Here is a tiny trained network, its code and every weight. The questions are about switching its units off for an input and a target symbol, where a switched-off unit gives its printed mean instead of its output.

import numpy as np


def w(rows, s, z=0):
    codes = np.array(rows[::2]) - 128.0
    scale = np.full(codes.shape[1], s)
    scale[-1] = z or s
    return codes * scale


def norm(h):
    return h / np.sqrt((h * h).mean(-1, keepdims=True) + 1e-5)


def f(y):
    return y / 2 * (1 + np.tanh(0.7978845608 * (y + 0.044715 * y**3)))


def softmax(a):
    e = np.exp(a - a.max(-1, keepdims=True))
    return e / e.sum(-1, keepdims=True)


def log_softmax(a):
    a = a - a.max(-1, keepdims=True)
    return a - np.log(np.exp(a).sum(-1, keepdims=True))


def net(x, mask):
    ids = ['ΔΩγεζθμπσφψ'.index(c) for c in x.split()]
    T = len(ids)
    res = E[ids] + P[:T]
    u = 0
    for l in range(3):
        q, k, v = (norm(res) @ M[l].T for M in (Q, K, V))
        z = softmax(np.where(np.tri(T) > 0, q @ k.T / 2**0.5, -1e9)) @ v
        res = res + np.where(mask[u], z, O[l][:, -1]) @ O[l][:, :-1]
        u += 1
        y = f(norm(res) @ A[l][:, :-1].T + A[l][:, -1])
        res = res + np.where(mask[u : u + 4], y, B[l][:, -1]) @ B[l][:, :-1]
        u += 4
    return log_softmax(norm(res)[-1] @ U[:, :-1].T + U[:, -1])


Q, K, V, O, A, B = {}, {}, {}, {}, {}, {}
E = w([
[150,136,103,183],'Δ',
[145,159,98,167],'Ω',
[170,199,77,120],'γ',
[143,187,96,110],'ε',
[161,51,155,148],'ζ',
[241,76,237,95],'θ',
[47,41,166,165],'μ',
[137,51,133,98],'π',
[166,90,78,3],'σ',
[24,151,84,56],'φ',
[35,228,248,136],'ψ',
],0.018)
P = w([
[199,98,41,255],'0',
[179,100,70,218],'1',
[160,88,96,192],'2',
[163,107,123,149],'3',
[156,113,144,101],'4',
[153,116,159,74],'5',
[152,130,195,76],'6',
],0.0076)
Q[0] = w([
[189,93,112,131],'0.h0',
[252,149,202,144],'0.h0',
],0.022)
K[0] = w([
[123,103,98,69],'0.h0',
[87,70,253,51],'0.h0',
],0.017)
V[0] = w([
[113,142,110,144],'0.h0',
[131,170,255,161],'0.h0',
],0.01)
O[0] = w([
[27,213,113,97,2],'0.h0',
[121,180,254,195,93],'0.h0',
],0.0026,0.0015)
A[0] = w([
[142,103,173,109,173],'0.n0',
[141,111,48,128,253],'0.n1',
[122,11,71,118,149],'0.n2',
[230,192,171,130,250],'0.n3',
],0.011,0.0025)
B[0] = w([
[72,106,111,119,169],'0.n0',
[61,73,125,160,202],'0.n1',
[35,69,139,90,226],'0.n2',
[79,4,175,153,255],'0.n3',
],0.012,0.0071)
Q[1] = w([
[252,233,96,129],'1.h0',
[235,134,184,117],'1.h0',
],0.02)
K[1] = w([
[194,150,25,253],'1.h0',
[211,51,91,147],'1.h0',
],0.016)
V[1] = w([
[55,197,108,80],'1.h0',
[145,157,253,97],'1.h0',
],0.017)
O[1] = w([
[44,187,41,120,6],'1.h0',
[54,129,249,102,132],'1.h0',
],0.016,0.002)
A[1] = w([
[100,92,134,101,253],'1.n0',
[85,194,152,225,217],'1.n1',
[254,155,204,109,114],'1.n2',
[129,193,218,160,96],'1.n3',
],0.018,0.0021)
B[1] = w([
[94,191,112,165,255],'1.n0',
[23,89,165,25,155],'1.n1',
[138,222,220,167,205],'1.n2',
[78,9,66,172,209],'1.n3',
],0.013,0.0068)
Q[2] = w([
[6,83,73,182],'2.h0',
[123,90,171,208],'2.h0',
],0.019)
K[2] = w([
[73,148,108,2],'2.h0',
[52,73,157,78],'2.h0',
],0.021)
V[2] = w([
[83,193,116,255],'2.h0',
[148,197,99,97],'2.h0',
],0.028)
O[2] = w([
[159,252,155,141,129],'2.h0',
[131,92,119,51,3],'2.h0',
],0.035,0.012)
A[2] = w([
[136,161,6,88,252],'2.n0',
[167,106,113,108,25],'2.n1',
[93,147,93,196,40],'2.n2',
[155,147,209,164,58],'2.n3',
],0.022,0.004)
B[2] = w([
[146,116,222,60,251],'2.n0',
[133,105,2,180,127],'2.n1',
[126,168,34,38,242],'2.n2',
[182,64,152,112,255],'2.n3',
],0.022,0.0088)
U = w([
[168,130,121,147,49],'Δ',
[164,126,130,134,82],'Ω',
[184,106,122,129,130],'γ',
[187,108,130,109,253],'ε',
[131,82,84,221,136],'ζ',
[174,71,227,185,140],'θ',
[137,230,144,179,93],'μ',
[86,147,26,122,157],'π',
[93,8,105,86,90],'σ',
[123,155,188,40,232],'φ',
[11,138,181,144,115],'ψ',
],0.015,0.0027)

Each question gives the input, a string of symbols that net reads in full, and the target symbol t.
The units are the heads (2 rows each of Q, K, V and O) and the neurons (one row each of A and B). Each row of codes is followed by its name. A weight is (code - 128) times the scale printed after its matrix; where a second scale follows, it is the last column's (O, A, B and U).
mask holds one flag per unit, layer by layer, with each layer's heads first. A switched-off unit (its flag False) gives its mean, the last column of its rows in O or B, instead of its output. The means were averaged over made-up inputs and are rounded, as every weight is.
A unit's drop is (log p(t) with every unit on - log p(t) with that unit switched off) / (log p(t) with every unit on - log p(t) with every unit switched off).
The circuit of an input: a set's keep is (log p(t) with only the set's units on - log p(t) with every unit switched off) / (log p(t) with every unit on - log p(t) with every unit switched off). Starting from the 12 units with the biggest drops (on a tie, the unit counted first), units are removed one at a time, each time the one whose removal leaves the highest keep (on an exact tie, the one counted first), for as long as the keep stays at least 0.8.
units of the circuit, in order: the units of the circuit, biggest drop first
unit that matters most: the unit with the biggest drop
k most important neurons: the k neurons with the biggest drops, biggest first
top k neurons in layer l: the k neurons of layer l with the biggest drops, biggest first
input μ ζ ζ Δ, target ζ: units of the circuit, in order -> 1.n2, 0.n2, 2.h0
input φ θ Ω, target φ: 2 most important neurons -> 0.n2, 2.n0
input θ ζ Δ ζ Δ π μ, target π: 2 most important neurons -> 0.n2, 1.n0
input ζ ζ σ σ σ ζ ζ, target σ: 3 most important neurons -> 0.n2, 0.n0, 1.n2
input π π ε, target π: units of the circuit, in order -> 2.n2
input θ ζ ζ π Δ, target π: 2 most important neurons -> 0.n2, 2.n2
input π θ σ Ω φ, target φ: units of the circuit, in order -> 2.n0, 2.h0, 1.h0
input ζ γ ε ζ σ Ω ζ, target σ: top 2 neurons in layer 0 -> 0.n2, 0.n3
input π φ π, target φ: units of the circuit, in order -> 0.n3, 1.h0, 2.n0
input Δ γ σ θ φ Δ, target φ: units of the circuit, in order -> 1.h0, 2.h0, 2.n0
input θ θ π ε μ θ π, target π: units of the circuit, in order -> 0.n3, 2.n2, 2.n0
input π ε π π θ Ω, target π: 2 most important neurons -> 0.n2, 0.n3
input φ μ ζ μ γ, target μ: top 2 neurons in layer 0 -> 0.n2, 0.n3
input π θ σ Ω Ω ζ, target ζ: top 2 neurons in layer 0 -> 0.n1, 0.n2
input ψ ε σ, target ψ: top neuron in layer 1 -> 1.n0
input ε σ φ σ θ Δ, target σ: 4 most important neurons -> 0.n3, 0.n2, 1.n2, 1.n3
input φ π μ, target φ: 2 most important neurons -> 0.n3, 2.n0
input Ω π θ γ, target π: 4 most important neurons -> 0.n2, 0.n3, 2.n2, 1.n2
input π ζ θ φ θ ε, target φ: 2 most important neurons -> 0.n3, 1.n2
input γ σ σ ψ ε μ, target ψ: unit that matters most -> 1.h0
input θ σ ε, target σ: 2 most important neurons -> 0.n2, 0.n3
input φ θ Ω ψ σ σ, target ψ: 2 most important neurons -> 0.n1, 1.n0
input π γ γ, target π: 3 most important neurons -> 0.n1, 0.n2, 2.n2
input γ θ γ Ω μ γ, target μ: 2 most important neurons -> 0.n3, 1.n0
input ε π φ μ π ζ, target π: 2 most important neurons -> 0.n2, 1.n0
input π μ ε σ ζ μ, target σ: top 2 neurons in layer 1 -> 1.n3, 1.n0
input γ σ μ ε ζ ψ ε, target ψ: unit that matters most -> 0.n3
